Below is a small trained network, with its code and all its weights. Each question gives an input and a class and asks what happens when units are switched off, that is, made to give their printed mean instead of their output.

import numpy as np


def w(rows, s, z=0):
    codes = np.array(rows[::2]) - 128.0
    scale = np.full(codes.shape[1], s)
    scale[-1] = z or s
    return codes * scale


def f(y):
    return np.maximum(y, 0)


def log_softmax(a):
    a = a - a.max(-1, keepdims=True)
    return a - np.log(np.exp(a).sum(-1, keepdims=True))


def net(x, mask):
    res = np.array(x, float).reshape(1, 8) / 4 @ E
    y = f(res @ A[0][:, :-1].T + A[0][:, -1])
    res = res + np.where(mask, y, B[0][:, -1]) @ B[0][:, :-1]
    return log_softmax(res[-1] @ U[:, :-1].T + U[:, -1])


A, B = {}, {}
E = w([
[143,155,117,125,108,145,96,106,173,84],'x0',
[96,121,115,130,119,117,137,120,106,154],'x1',
[106,151,98,117,128,168,81,83,135,113],'x2',
[59,94,207,207,153,156,111,54,227,224],'x3',
[58,180,215,112,76,99,35,165,107,46],'x4',
[128,133,133,121,105,98,133,95,111,161],'x5',
[181,148,94,101,7,175,31,254,133,157],'x6',
[93,112,201,11,43,225,230,153,85,131],'x7',
],0.0079)
A[0] = w([
[154,119,125,145,201,75,55,141,118,135,55],'N1',
[102,155,187,36,133,199,173,135,135,125,3],'N2',
[130,159,70,167,60,201,74,231,116,229,81],'N3',
[115,179,53,26,144,102,105,53,34,130,97],'N4',
[76,81,124,103,188,142,140,22,145,34,117],'N5',
[152,111,73,200,99,63,148,153,142,130,132],'N6',
[55,177,209,109,130,112,47,136,109,99,139],'N7',
[86,138,188,161,154,141,84,164,123,143,143],'N8',
[64,117,125,156,138,129,126,106,209,190,23],'N9',
[142,113,77,174,167,137,55,103,129,121,205],'N10',
[163,115,102,95,101,152,57,184,149,188,12],'N11',
[140,110,189,164,123,107,137,143,177,169,97],'N12',
[150,167,84,87,141,104,140,156,96,83,62],'N13',
[162,126,51,152,99,90,176,140,43,38,60],'N14',
[134,120,150,145,169,83,179,62,104,59,19],'N15',
[210,121,131,158,48,182,22,134,151,176,96],'N16',
[97,131,201,134,102,156,105,171,104,78,209],'N17',
[173,76,117,152,154,89,45,130,149,133,39],'N18',
[159,133,1,158,132,234,207,143,188,151,249],'N19',
[198,172,91,95,140,148,149,163,60,132,159],'N20',
[72,75,124,175,103,190,84,97,165,200,34],'N21',
[170,147,150,86,94,238,189,104,141,168,191],'N22',
[146,104,164,83,80,174,157,99,89,88,28],'N23',
[124,104,215,97,139,177,107,114,179,172,88],'N24',
[186,60,133,121,123,97,135,106,160,199,248],'N25',
],0.0084,0.0039)
B[0] = w([
[112,213,86,213,51,112,176,100,104,47,186],'N1',
[77,229,54,205,59,102,204,115,148,151,188],'N2',
[123,239,176,80,233,104,209,147,144,172,232],'N3',
[186,115,166,127,127,187,93,165,115,88,189],'N4',
[112,207,210,82,207,123,137,176,136,197,216],'N5',
[81,146,123,158,116,126,137,68,88,99,184],'N6',
[185,50,149,24,118,58,117,91,148,82,215],'N7',
[157,96,118,134,113,123,91,166,100,105,179],'N8',
[136,95,94,108,103,181,107,117,194,138,192],'N9',
[41,178,115,146,65,94,175,80,49,54,214],'N10',
[139,179,212,149,144,114,200,169,155,148,185],'N11',
[152,142,176,183,80,210,74,161,145,132,174],'N12',
[99,71,144,141,68,176,111,191,161,163,179],'N13',
[223,121,128,171,119,216,62,158,216,139,202],'N14',
[132,203,200,97,142,174,182,176,229,190,184],'N15',
[84,122,215,180,239,122,134,161,121,187,218],'N16',
[107,51,122,60,113,87,149,59,69,93,204],'N17',
[117,193,84,186,44,93,148,99,74,138,179],'N18',
[174,69,212,78,122,23,77,47,117,88,246],'N19',
[151,113,106,136,177,159,35,140,155,81,207],'N20',
[211,95,122,173,74,155,52,171,204,122,196],'N21',
[130,158,67,155,72,97,206,2,26,70,220],'N22',
[82,146,78,221,116,150,162,157,125,102,175],'N23',
[220,92,93,209,79,222,123,183,99,114,185],'N24',
[124,101,165,54,113,143,50,80,53,97,208],'N25',
],0.0065,0.011)
U = w([
[89,236,184,92,223,128,174,176,176,215,27],'0',
[61,199,1,194,69,105,150,101,80,116,28],'1',
[170,110,83,157,94,251,20,176,186,133,46],'2',
[130,62,120,35,140,11,72,75,100,121,127],'3',
[95,145,135,94,145,141,72,104,69,119,255],'4',
],0.0079,0.0052)

Each question gives the input, the list of numbers given to net, and the class t.
The units are the neurons (one row each of A and B). Each row of codes is followed by its name. A weight is (code - 128) times the scale printed after its matrix; where a second scale follows, it is the last column's (A, B and U).
mask holds one flag per neuron, in row order. A switched-off neuron (its flag False) gives its mean, the last column of its row in B, instead of its output. The means were averaged over made-up inputs and are rounded, as every weight is.
A unit's drop is (log p(t) with every unit on - log p(t) with that unit switched off) / (log p(t) with every unit on - log p(t) with every unit switched off).
The circuit of an input: a set's keep is (log p(t) with only the set's units on - log p(t) with every unit switched off) / (log p(t) with every unit on - log p(t) with every unit switched off). Starting from the 12 units with the biggest drops (on a tie, the unit counted first), units are removed one at a time, each time the one whose removal leaves the highest keep (on an exact tie, the one counted first), for as long as the keep stays at least 0.8.
units of the circuit, in order: the units of the circuit, biggest drop first
top k neurons: the k neurons with the biggest drops, biggest first
drop of u: that unit's drop, to one decimal
input [5,-5,-4,2,7,-2,5,3], class 3: units of the circuit, in order -> [N7]
input [7,2,-4,-5,5,5,-5,7], class 1: top 2 neurons -> [N2, N23]
input [-5,3,5,-8,3,8,-5,-7], class 2: top 3 neurons -> [N14, N4, N22]
input [0,7,1,8,6,1,-3,7], class 2: top 3 neurons -> [N24, N21, N10]
input [-3,6,7,1,-6,7,-7,-7], class 0: top 4 neurons -> [N5, N15, N22, N17]
input [5,4,-2,-2,-2,-5,-5,2], class 0: units of the circuit, in order -> [N5, N15]
input [-2,-4,-8,-2,8,6,-8,-4], class 0: top 3 neurons -> [N15, N19, N5]
input [-5,-1,-6,-4,6,1,-5,-6], class 1: top 4 neurons -> [N1, N19, N3, N16]
input [-1,-4,8,1,8,2,0,-7], class 3: top 4 neurons -> [N7, N2, N22, N23]
input [4,2,6,0,-3,-5,-7,-5], class 0: top 2 neurons -> [N5, N15]
input [-1,-1,-1,2,2,-1,7,6], class 0: top 2 neurons -> [N3, N16]
input [-3,0,1,1,-1,2,6,8], class 1: top 2 neurons -> [N22, N2]
input [0,-6,2,6,-3,-2,4,-8], class 1: top 3 neurons -> [N10, N18, N1]
input [-5,4,-1,-1,8,2,1,-5], class 3: units of the circuit, in order -> [N7]
input [-5,-2,1,5,-6,-6,-4,-1], class 3: drop of N2 -> 0.1
input [4,-4,6,-2,7,-6,7,-5], class 0: drop of N3 -> 0.5
input [6,-6,0,-3,-7,-1,4,1], class 3: drop of N19 -> 0.7
